Below are the code and all the weights of a small trained network. Each question names an input and a class and asks about switching units off, where a switched-off unit gives its printed mean instead of its output.

import numpy as np


def w(rows, s, z=0):
    codes = np.array(rows[::2]) - 128.0
    scale = np.full(codes.shape[1], s)
    scale[-1] = z or s
    return codes * scale


def norm(h):
    return h / np.sqrt((h * h).mean(-1, keepdims=True) + 1e-5)


def f(y):
    return y / 2 * (1 + np.tanh(0.7978845608 * (y + 0.044715 * y**3)))


def log_softmax(a):
    a = a - a.max(-1, keepdims=True)
    return a - np.log(np.exp(a).sum(-1, keepdims=True))


def net(x, mask):
    res = np.array(x, float).reshape(1, 7) / 4 @ E
    u = 0
    for l in range(3):
        y = f(norm(res) @ A[l][:, :-1].T + A[l][:, -1])
        res = res + np.where(mask[u : u + 4], y, B[l][:, -1]) @ B[l][:, :-1]
        u += 4
    return log_softmax(norm(res)[-1] @ U[:, :-1].T + U[:, -1])


A, B = {}, {}
E = w([
[131,158,115,200,187,130,221,175,126,165,185,138],'x0',
[152,154,148,180,160,144,110,134,159,61,120,91],'x1',
[69,108,142,142,154,107,140,114,125,159,91,87],'x2',
[110,7,164,135,173,115,128,123,103,64,169,64],'x3',
[57,163,70,65,138,90,185,100,132,134,79,183],'x4',
[83,145,211,118,72,203,79,107,85,193,163,116],'x5',
[116,161,165,91,121,95,103,223,118,114,102,43],'x6',
],0.013)
A[0] = w([
[159,141,44,112,117,51,128,100,179,60,54,186,68],'0.n0',
[184,102,150,143,132,126,76,118,112,66,77,90,2],'0.n1',
[76,251,107,212,172,93,196,175,140,159,73,122,112],'0.n2',
[2,45,128,37,160,71,132,81,64,130,86,83,37],'0.n3',
],0.0087,0.0042)
B[0] = w([
[186,66,131,111,141,164,107,79,247,112,138,71,250],'0.n0',
[154,100,116,184,111,207,78,144,82,128,100,114,171],'0.n1',
[124,114,154,22,229,150,93,184,132,150,102,58,254],'0.n2',
[29,114,111,122,201,45,126,156,155,152,196,225,210],'0.n3',
],0.012,0.0067)
A[1] = w([
[160,170,120,137,134,197,194,99,172,204,116,164,180],'1.n0',
[139,132,66,83,119,100,231,132,148,115,117,126,2],'1.n1',
[163,122,174,145,72,56,104,235,136,124,148,56,112],'1.n2',
[103,197,152,8,76,128,46,127,137,168,103,165,107],'1.n3',
],0.011,0.004)
B[1] = w([
[144,127,17,234,189,114,39,124,98,186,162,131,238],'1.n0',
[198,109,116,95,66,209,80,93,189,85,109,53,169],'1.n1',
[195,163,172,222,176,138,171,174,141,173,82,78,229],'1.n2',
[61,227,115,82,42,197,189,85,11,159,98,148,254],'1.n3',
],0.011,0.0068)
A[2] = w([
[185,154,50,239,91,138,153,70,103,165,195,201,1],'2.n0',
[136,89,100,154,211,33,167,218,51,44,118,116,6],'2.n1',
[72,86,243,158,123,152,1,132,126,144,140,119,79],'2.n2',
[116,229,109,120,118,191,92,138,116,191,117,143,83],'2.n3',
],0.0084,0.003)
B[2] = w([
[52,100,92,206,147,119,171,141,115,132,157,191,236],'2.n0',
[115,168,174,133,174,198,157,127,130,251,156,158,208],'2.n1',
[187,161,28,96,133,100,105,106,102,90,76,75,220],'2.n2',
[166,164,139,151,206,174,135,171,73,142,146,82,254],'2.n3',
],0.012,0.0056)
U = w([
[167,183,139,168,169,185,128,174,80,172,114,79,193],'0',
[136,148,185,133,84,112,135,128,158,101,119,152,3],'1',
[235,94,177,187,62,152,95,111,145,23,91,51,71],'2',
[66,117,97,193,108,78,136,94,107,127,181,253,162],'3',
[156,123,62,65,137,140,85,78,161,94,103,94,223],'4',
[72,186,211,86,56,148,176,120,66,130,125,170,83],'5',
[112,82,137,77,210,60,148,161,205,132,132,130,101],'6',
],0.018,0.0067)

Each question gives the input, the list of numbers given to net, and the class t.
The units are the neurons (one row each of A and B). Each row of codes is followed by its name. A weight is (code - 128) times the scale printed after its matrix; where a second scale follows, it is the last column's (A, B and U).
mask holds one flag per neuron, layer by layer. A switched-off neuron (its flag False) gives its mean, the last column of its row in B, instead of its output. The means were averaged over made-up inputs and are rounded, as every weight is.
A unit's drop is (log p(t) with every unit on - log p(t) with that unit switched off) / (log p(t) with every unit on - log p(t) with every unit switched off).
The circuit of an input: a set's keep is (log p(t) with only the set's units on - log p(t) with every unit switched off) / (log p(t) with every unit on - log p(t) with every unit switched off). Starting from all 12 units, units are removed one at a time, each time the one whose removal leaves the highest keep (on an exact tie, the one counted first), for as long as the keep stays at least 0.8.
circuit, biggest first: the units of the circuit, biggest drop first
most important unit: the unit with the biggest drop
k most important neurons: the k neurons with the biggest drops, biggest first
top k neurons in layer l: the k neurons of layer l with the biggest drops, biggest first
input [5,-5,-5,-5,0,-8,-2], class 4: circuit, biggest first	1.n1
input [2,2,-7,2,5,-1,5], class 6: top 2 neurons in layer 0	0.n2, 0.n0
input [-1,-2,1,0,-5,3,-4], class 3: circuit, biggest first	0.n2, 2.n0
input [3,8,1,-1,7,-4,-5], class 4: top 2 neurons in layer 1	1.n1, 1.n2
input [0,-1,-4,8,-4,7,-8], class 2: 4 most important neurons	1.n0, 0.n3, 2.n2, 1.n3
input [2,3,6,-5,-1,8,-8], class 3: circuit, biggest first	2.n0, 1.n0
input [1,2,3,-8,-3,-4,-8], class 4: 2 most important neurons	0.n2, 0.n0
input [-8,3,4,1,5,-5,-5], class 6: 3 most important neurons	0.n3, 1.n3, 2.n2
input [4,0,4,-6,8,-8,3], class 4: 2 most important neurons	1.n1, 0.n3
input [-4,-5,-8,8,5,0,-2], class 6: 2 most important neurons	0.n3, 1.n3
input [-6,3,-4,-3,-2,7,-4], class 5: 3 most important neurons	1.n3, 0.n0, 1.n2
input [1,8,-4,-1,2,-7,5], class 6: top 2 neurons in layer 0	0.n2, 0.n0
input [7,-2,-7,-6,-1,-7,-7], class 4: circuit, biggest first	1.n1, 0.n0
input [-5,5,-1,4,2,7,-4], class 4: most important unit	2.n2
input [-7,6,0,1,-2,5,1], class 2: 4 most important neurons	0.n1, 0.n2, 0.n3, 1.n0
input [-2,-5,-5,2,8,2,8], class 5: 3 most important neurons	1.n3, 1.n0, 2.n0
input [-7,-7,-6,6,-2,-6,6], class 6: 2 most important neurons	0.n3, 1.n3
input [-6,5,8,8,7,1,2], class 3: top 2 neurons in layer 0	0.n3, 0.n2
input [0,2,8,8,-7,2,-5], class 2: 2 most important neurons	0.n2, 1.n0
input [-7,-1,-3,4,6,-8,4], class 6: most important unit	0.n3
